Below are the code and all the weights of a small trained network. Each question names an input and a class and asks about switching units off, where a switched-off unit gives its printed mean instead of its output.

import numpy as np


def w(rows, s, z=0):
    codes = np.array(rows[::2]) - 128.0
    scale = np.full(codes.shape[1], s)
    scale[-1] = z or s
    return codes * scale


def norm(h):
    return h / np.sqrt((h * h).mean(-1, keepdims=True) + 1e-5)


def f(y):
    return y / 2 * (1 + np.tanh(0.7978845608 * (y + 0.044715 * y**3)))


def log_softmax(a):
    a = a - a.max(-1, keepdims=True)
    return a - np.log(np.exp(a).sum(-1, keepdims=True))


def net(x, mask):
    res = np.array(x, float).reshape(1, 7) / 4 @ E
    u = 0
    for l in range(2):
        y = f(norm(res) @ A[l][:, :-1].T + A[l][:, -1])
        res = res + np.where(mask[u : u + 12], y, B[l][:, -1]) @ B[l][:, :-1]
        u += 12
    return log_softmax(norm(res)[-1] @ U[:, :-1].T + U[:, -1])


A, B = {}, {}
E = w([
[184,205,133,53,91,117,36],'x0',
[129,128,128,125,128,126,129],'x1',
[127,127,128,125,126,124,128],'x2',
[64,206,90,93,112,142,192],'x3',
[128,127,127,126,132,126,128],'x4',
[181,114,2,102,57,118,110],'x5',
[128,127,128,129,126,133,128],'x6',
],0.0057)
A[0] = w([
[116,193,21,122,132,116,176,49],'L0N1',
[71,53,91,130,135,120,247,149],'L0N2',
[120,1,117,179,141,113,180,153],'L0N3',
[90,64,175,168,136,131,210,155],'L0N4',
[112,64,88,125,98,141,166,83],'L0N5',
[140,72,228,116,154,131,95,120],'L0N6',
[140,211,222,108,126,110,109,5],'L0N7',
[132,116,124,120,157,140,134,107],'L0N8',
[121,107,150,113,111,121,65,89],'L0N9',
[167,18,41,128,110,128,71,48],'L0N10',
[50,241,169,111,132,131,193,105],'L0N11',
[108,116,134,132,140,140,123,106],'L0N12',
],0.0091,0.0025)
B[0] = w([
[89,139,73,143,55,180,98,187],'L0N1',
[185,98,129,253,148,133,123,251],'L0N2',
[41,169,114,67,139,113,193,253],'L0N3',
[192,198,180,93,51,119,76,238],'L0N4',
[101,113,125,166,133,154,171,170],'L0N5',
[98,87,125,169,51,116,118,222],'L0N6',
[87,50,75,129,186,143,150,196],'L0N7',
[120,131,142,138,120,117,137,128],'L0N8',
[161,103,110,145,155,149,82,154],'L0N9',
[183,173,190,137,186,127,168,234],'L0N10',
[139,152,143,97,198,122,206,225],'L0N11',
[120,129,151,133,113,115,140,130],'L0N12',
],0.016,0.0068)
A[1] = w([
[127,110,131,144,159,100,123,59],'L1N1',
[48,121,121,200,21,106,118,88],'L1N2',
[110,93,68,187,87,150,99,104],'L1N3',
[127,138,114,155,146,117,177,148],'L1N4',
[57,155,67,61,20,149,60,58],'L1N5',
[209,128,115,173,143,144,100,14],'L1N6',
[177,154,197,105,92,85,56,227],'L1N7',
[47,127,123,62,171,115,128,25],'L1N8',
[100,7,153,216,102,150,88,1],'L1N9',
[191,122,163,126,152,139,71,43],'L1N10',
[88,105,140,102,34,79,122,41],'L1N11',
[155,165,151,86,155,69,151,37],'L1N12',
],0.014,0.0015)
B[1] = w([
[112,220,70,90,88,168,152,135],'L1N1',
[99,66,47,49,195,185,114,254],'L1N2',
[115,93,154,151,80,170,78,202],'L1N3',
[165,105,189,80,76,50,8,202],'L1N4',
[186,194,233,172,140,27,174,213],'L1N5',
[52,121,110,75,145,111,160,176],'L1N6',
[119,89,85,78,209,126,138,203],'L1N7',
[101,69,87,104,139,130,102,156],'L1N8',
[169,205,141,199,36,187,110,236],'L1N9',
[77,58,117,117,114,131,124,157],'L1N10',
[91,96,86,92,185,93,146,185],'L1N11',
[110,139,76,186,71,141,111,193],'L1N12',
],0.015,0.0085)
U = w([
[67,53,65,24,234,104,150,169],'0',
[194,213,223,169,119,48,161,192],'1',
[113,83,92,204,44,254,57,6],'2',
],0.0093,0.0014)

Each question gives the input, the list of numbers given to net, and the class t.
The units are the neurons (one row each of A and B). Each row of codes is followed by its name. A weight is (code - 128) times the scale printed after its matrix; where a second scale follows, it is the last column's (A, B and U).
mask holds one flag per neuron, layer by layer. A switched-off neuron (its flag False) gives its mean, the last column of its row in B, instead of its output. The means were averaged over made-up inputs and are rounded, as every weight is.
A unit's drop is (log p(t) with every unit on - log p(t) with that unit switched off) / (log p(t) with every unit on - log p(t) with every unit switched off).
The circuit of an input: a set's keep is (log p(t) with only the set's units on - log p(t) with every unit switched off) / (log p(t) with every unit on - log p(t) with every unit switched off). Starting from the 12 units with the biggest drops (on a tie, the unit counted first), units are removed one at a time, each time the one whose removal leaves the highest keep (on an exact tie, the one counted first), for as long as the keep stays at least 0.8.
units of the circuit, in order: the units of the circuit, biggest drop first
most important unit: the unit with the biggest drop
k most important neurons: the k neurons with the biggest drops, biggest first
top k neurons in layer l: the k neurons of layer l with the biggest drops, biggest first
drop of u: that unit's drop, to one decimal
input [3,2,-6,1,-8,0,-4], class 0: units of the circuit, in order : [L1N9]
input [8,5,2,-3,-5,1,-7], class 0: top 2 neurons in layer 0 : [L0N2; L0N6]
input [8,8,-7,-1,-4,2,6], class 0: 3 most important neurons : [L0N3; L0N6; L0N1]
input [-7,-5,0,1,1,-8,7], class 1: top 2 neurons in layer 0 : [L0N11; L0N1]
input [-8,6,6,4,-1,1,5], class 2: 4 most important neurons : [L0N2; L0N10; L1N5; L0N1]
input [6,8,8,2,-3,5,-6], class 1: 2 most important neurons : [L1N5; L0N2]
input [0,-1,-6,-3,1,-8,8], class 0: top 2 neurons in layer 1 : [L1N2; L1N11]
input [-4,-3,-5,8,8,2,-2], class 2: 2 most important neurons : [L0N1; L0N2]
input [7,-8,3,-1,-5,-2,-8], class 2: top 3 neurons in layer 0 : [L0N3; L0N7; L0N4]
input [-1,-6,-8,-6,5,7,-5], class 1: 2 most important neurons : [L0N10; L1N2]
input [6,-2,6,8,1,3,1], class 1: drop of L1N5 : 3.6
input [3,-2,0,-5,-8,-8,-3], class 2: drop of L1N9 : 0.3
input [-8,-5,7,-1,-3,3,-6], class 1: drop of L0N3 : 0.2
input [-1,-6,-1,-7,3,8,-7], class 1: most important unit : L0N10
input [7,-5,-3,6,-5,-1,-1], class 0: drop of L0N11 : 0.8
